[ 3.12 -0.38 -0.92 -0.36 -0.37  0.53  0.63  1.30  3.52  0.69 -1.51 -2.44
 -0.18  0.84 -1.98  1.41] => W, T
[ 3.31 -0.18 -0.63  2.43  1.10 -0.66 -1.44 -0.26 -1.28  1.85 -2.21 -0.73
  1.56  1.76 -3.88  0.78] => B, J
[-3.76  0.07 -0.99  1.37  2.13 -0.48 -0.19 -0.86 -1.00 -0.13  2.13  0.40
 -0.97  1.46 -1.26 -0.86] => W, J
[ 3.35  0.15 -0.35  0.14 -3.15 -0.08 -1.57  0.92  2.04  0.22 -2.54 -2.54
  2.79  0.98 -4.36  2.81] => B, T
[ 0.05 -0.45 -0.53  0.46  1.05 -2.36 -0.85  0.29 -3.42  1.25 -0.69 -0.47
  2.15  1.21  0.28  0.94] => B, J
[ 0.09 -1.49 -0.72  0.70 -0.34 -1.14  0.33 -0.49 -1.01 -0.77 -0.90  1.17
 -0.38  0.97 -1.13 -0.43] => W, S
[ 2.47 -1.68  0.24 -0.35  0.30 -1.42 -2.93  1.22  1.85  2.17  0.60 -0.71
  2.56 -0.16 -6.53  4.51] => B, S
[-1.88 -0.31 -0.13  0.02  2.05 -0.91  1.24 -0.25 -4.91  0.19 -0.01  2.12
 -0.24  0.07  1.38 -0.47] => W, S
[ 2.11 -1.79 -2.39  1.11  2.99  0.84 -0.24  0.13 -0.76  0.35  0.66  1.13
 -0.37  1.20 -1.70  0.61] => B, S
[-1.06 -0.66 -0.52  0.06  1.60 -5.89  0.07 -0.27  0.27  1.59  1.68  1.19
  1.01  1.40 -1.37  0.49] => W, S
[ 0.21 -1.65 -2.01  1.80 -0.17 -0.70 -1.51  0.00 -1.01  1.56 -1.01  0.14
  2.02  3.16 -2.42  2.79] => Q, J
[ 3.25 -1.98 -1.83  0.58 -0.45 -0.83 -1.79  0.19 -0.49  0.80 -0.01  1.40
  1.90  1.97 -1.85 -0.83] => B, J
[ 0.85 -1.44 -0.82  0.77  0.54 -0.88 -3.35  0.66  0.03  2.47  1.02 -2.04
  1.26  1.85 -6.20  2.71] => W, J
[-1.67 -2.33 -2.02  0.99  1.13 -2.69 -0.70 -0.35 -0.61  2.03  1.66 -0.76
  1.61  2.85 -3.50  2.06] => W, S
[ 3.72 -1.37 -1.14  1.39 -1.36 -0.10  0.67  1.98  0.18 -0.31 -1.75  1.33
 -0.72  0.60 -3.84  0.36] => P, D
[ 3.22 -0.94 -0.89  0.26 -0.86 -0.56  0.84 -0.24 -0.92 -0.53 -2.10 -1.05
 -2.00 -0.47 -3.92  1.42] => P, D
[ 3.91 -1.88 -2.09  0.19 -0.66  0.08  2.47  0.50 -1.50  0.35 -2.85 -2.49
 -0.86  0.28 -2.58  1.02] => Q, D
[ 0.27 -0.80 -1.57  2.14  0.75 -0.25  0.92 -0.69 -2.49  0.32 -0.76  1.61
 -0.75  1.47 -1.38 -0.13] => Q, J
[ 4.34  0.78 -0.25  1.13 -1.39  1.82 -1.04  0.10 -0.18 -1.03 -2.97 -2.34
 -0.04  0.28 -3.59  4.64] => B, D
[-1.92 -2.14 -0.19  2.11  1.59 -0.71 -2.83 -0.24 -0.49  0.45  1.66 -1.74
  2.19  2.21 -4.15  1.62] => W, J
[ 4.05 -0.68  0.50 -0.86 -1.89 -1.75 -0.71  0.45  2.67  0.12 -3.36 -1.39
 -0.94 -1.03 -2.42  0.60] => B, T
[ 3.25 -1.18 -2.88  0.57 -0.50 -0.21 -2.50 -0.96 -0.71  1.26  0.58 -0.53
  0.90  1.69 -4.47  1.34] => B, S
[-0.41 -1.22 -0.46  1.57  1.52  1.19 -1.17 -0.97 -3.01 -0.34  1.46  1.69
  0.27  2.42 -0.18 -1.78] => Q, J
[ 2.03 -1.70 -1.72  0.09  1.66  0.87 -2.74  0.31 -0.71  1.45  1.13 -1.13
  0.58  0.92 -5.41  1.85] => Q, J
[-1.22  0.36 -0.70  1.40  0.68 -0.50 -1.47  0.32  0.11  0.54  1.83  0.42
  2.44  1.70  0.37  0.63] => Q, S
[ 2.52  0.20 -0.24  1.21  0.10 -0.62 -1.44  0.29 -0.52  0.45 -2.73  0.06
 -0.35  1.01 -3.52  0.29] => P, J
[-0.29 -2.09 -1.85  0.22  2.60 -1.59 -1.02  0.90 -0.31  1.45  1.58 -0.17
  0.49  1.96 -4.69  2.17] => W, J
[-1.42 -0.46  0.34  0.05 -3.02  0.48  2.62 -0.05  0.84  0.41 -1.52 -0.55
  1.58  1.28  1.94 -1.29] => Q, T
[ 1.40 -1.14  1.15  0.34 -1.89  0.66  1.91  0.68 -2.59 -0.51 -2.93 -1.94
 -1.48 -1.30 -0.52  0.68] => B, D
[ 1.94 -2.63 -0.73 -0.21  3.96 -0.07 -0.77 -0.12 -1.29  2.30 -0.40  0.96
  3.28  1.91 -4.07  2.70] => B, S
[ 6.10 -3.69 -3.33  0.73  2.05 -0.58 -0.42  1.66 -1.70  2.23 -2.44 -0.68
  4.21  3.72 -5.94  2.46] => Q, S
[ 2.04 -0.82 -1.35 -0.82 -1.12  0.07  1.23  0.75  0.10  0.49 -2.07 -0.99
  0.61 -0.51 -1.28  1.53] => W, T
[ 1.30 -1.62 -2.25  0.27  0.93 -0.75 -0.05  0.07  0.33  0.46  1.74  0.73
  2.96  4.18 -1.11 -0.68] => Q, S
[-3.25 -1.70 -0.67  0.76  0.61  0.15  0.74  0.73  1.27  0.05  2.02  0.50
  0.97  1.75 -0.85  0.14] => W, S
[ 3.93  0.31 -3.28  0.96 -2.28  0.61 -4.42 -0.78  1.80  1.27 -1.63 -0.95
  1.58  2.14 -3.31 -0.25] => B, S
[-0.01 -2.08 -0.23  1.45 -0.31 -1.31 -1.44  0.80  0.20 -1.69  0.02  0.66
  1.77  0.80 -1.88  0.33] => P, S
[ 0.63 -0.51 -0.55  1.17  1.99 -1.57 -2.34 -0.07 -1.92  2.01  0.19 -0.31
  2.09  1.02 -3.18  2.54] => B, J
[ 5.09  0.19 -0.51 -0.38 -1.49 -0.10 -1.49  1.41 -1.11 -0.97 -3.20 -2.70
  0.47  0.39 -2.25  1.67] => B, D
[ 0.56 -1.56 -0.28  1.95  0.46 -1.07 -0.56 -0.13 -1.63  1.18 -0.31  1.45
  0.88  1.76 -2.35  1.01] => W, J
[ 2.07 -2.15  0.46  0.94  0.86 -0.56 -1.74  0.11 -0.71  1.61  0.08 -0.08
  4.45  1.58 -4.32 -0.63] => B, S
[ 5.40 -1.21 -1.58  1.02 -0.87 -1.78 -4.01  1.13 -3.05  2.42 -2.69  0.42
  1.50  0.92 -6.55  3.39] => B, J
[-0.43 -0.23 -1.54  0.85  1.82 -1.03 -1.09 -0.09 -1.40  2.50  1.66  1.14
  0.39  1.98 -1.22  0.89] => W, S
[ 0.27 -0.34 -2.71  2.78 -0.05  0.17 -2.16 -0.83 -0.82 -0.59  1.24  0.86
 -0.72  2.95 -0.43 -1.06] => B, J
[ 0.11 -1.24  1.16  1.39 -0.93 -0.12 -0.02  0.57 -1.19 -0.97 -1.90 -2.74
  1.57  0.97 -0.64 -0.07] => B, D

[-0.15 -0.92  0.15  0.32 -0.22  3.44 -0.63 -0.76  1.61 -3.58  0.55 -0.55
 -1.11 -1.92  2.29  1.47] => Z, Q429
[ 0.52 -5.65  0.05 -0.45 -0.39  3.36  1.28 -1.11  0.96  4.03  0.27 -1.33
 -0.02  0.90 -1.09 -0.43] => Y, Q995
[-1.62 -1.74 -0.84 -0.72 -1.02  0.18  0.64 -0.61  1.99 -2.76 -1.20 -1.72
 -2.29  0.96  1.59  1.70] => Z, Q227
[-1.53 -2.24 -1.16 -1.02 -1.57  1.83  0.19 -0.92  1.81 -2.81 -0.42  2.80
 -1.64 -0.83  1.19  4.39] => Z, Q227
[ 0.80  1.89  0.45  0.81 -2.45  1.22  0.80 -0.65  2.18 -1.52 -0.68 -0.99
 -1.27  0.03  0.35  0.87] => V, Q227
[ 0.96 -1.58 -0.06 -0.40  0.01  0.02 -0.84 -0.05 -0.85 -3.30 -0.45  0.06
  0.43 -2.70  0.48  0.50] => K, Q227
[ 0.28  0.02  0.89  0.53 -0.70  0.16  0.11 -1.29  1.61 -0.73  0.44 -3.49
  0.36 -2.26  0.79 -0.44] => Z, Q995
[-1.03 -0.85 -0.54 -0.56  0.13  0.10 -0.57 -0.05  2.72 -4.83 -0.78  1.96
 -1.31  1.36  0.96  2.12] => K, Q429
[-0.09 -1.09  2.58 -0.12 -0.90  0.65  0.36 -1.94  0.44 -3.95 -0.88  0.67
 -0.96 -1.24  0.02  2.12] => Y, Q429
[ 0.07 -6.17 -0.09 -0.35  0.11  3.55  0.50 -0.64  0.10 -1.66  1.17 -2.74
 -2.29 -2.26  2.91 -0.17] => Z, Q227
[-0.62 -2.56  0.04 -0.48  0.41 -0.62 -1.53  0.09  0.49  1.06 -0.70 -2.86
 -0.67  2.22 -0.52  0.82] => Y, Q995
[ 1.63  0.01 -1.72  0.78  0.59  2.85  0.55 -0.32  1.71 -1.60  0.62 -0.53
 -1.34 -0.89  2.20  2.82] => Z, Q227
[ 0.21 -3.35 -1.12 -1.73  0.30 -0.82  0.73  0.26  0.10 -1.21 -1.09  0.28
  0.04  0.50  0.08  2.01] => K, Q429
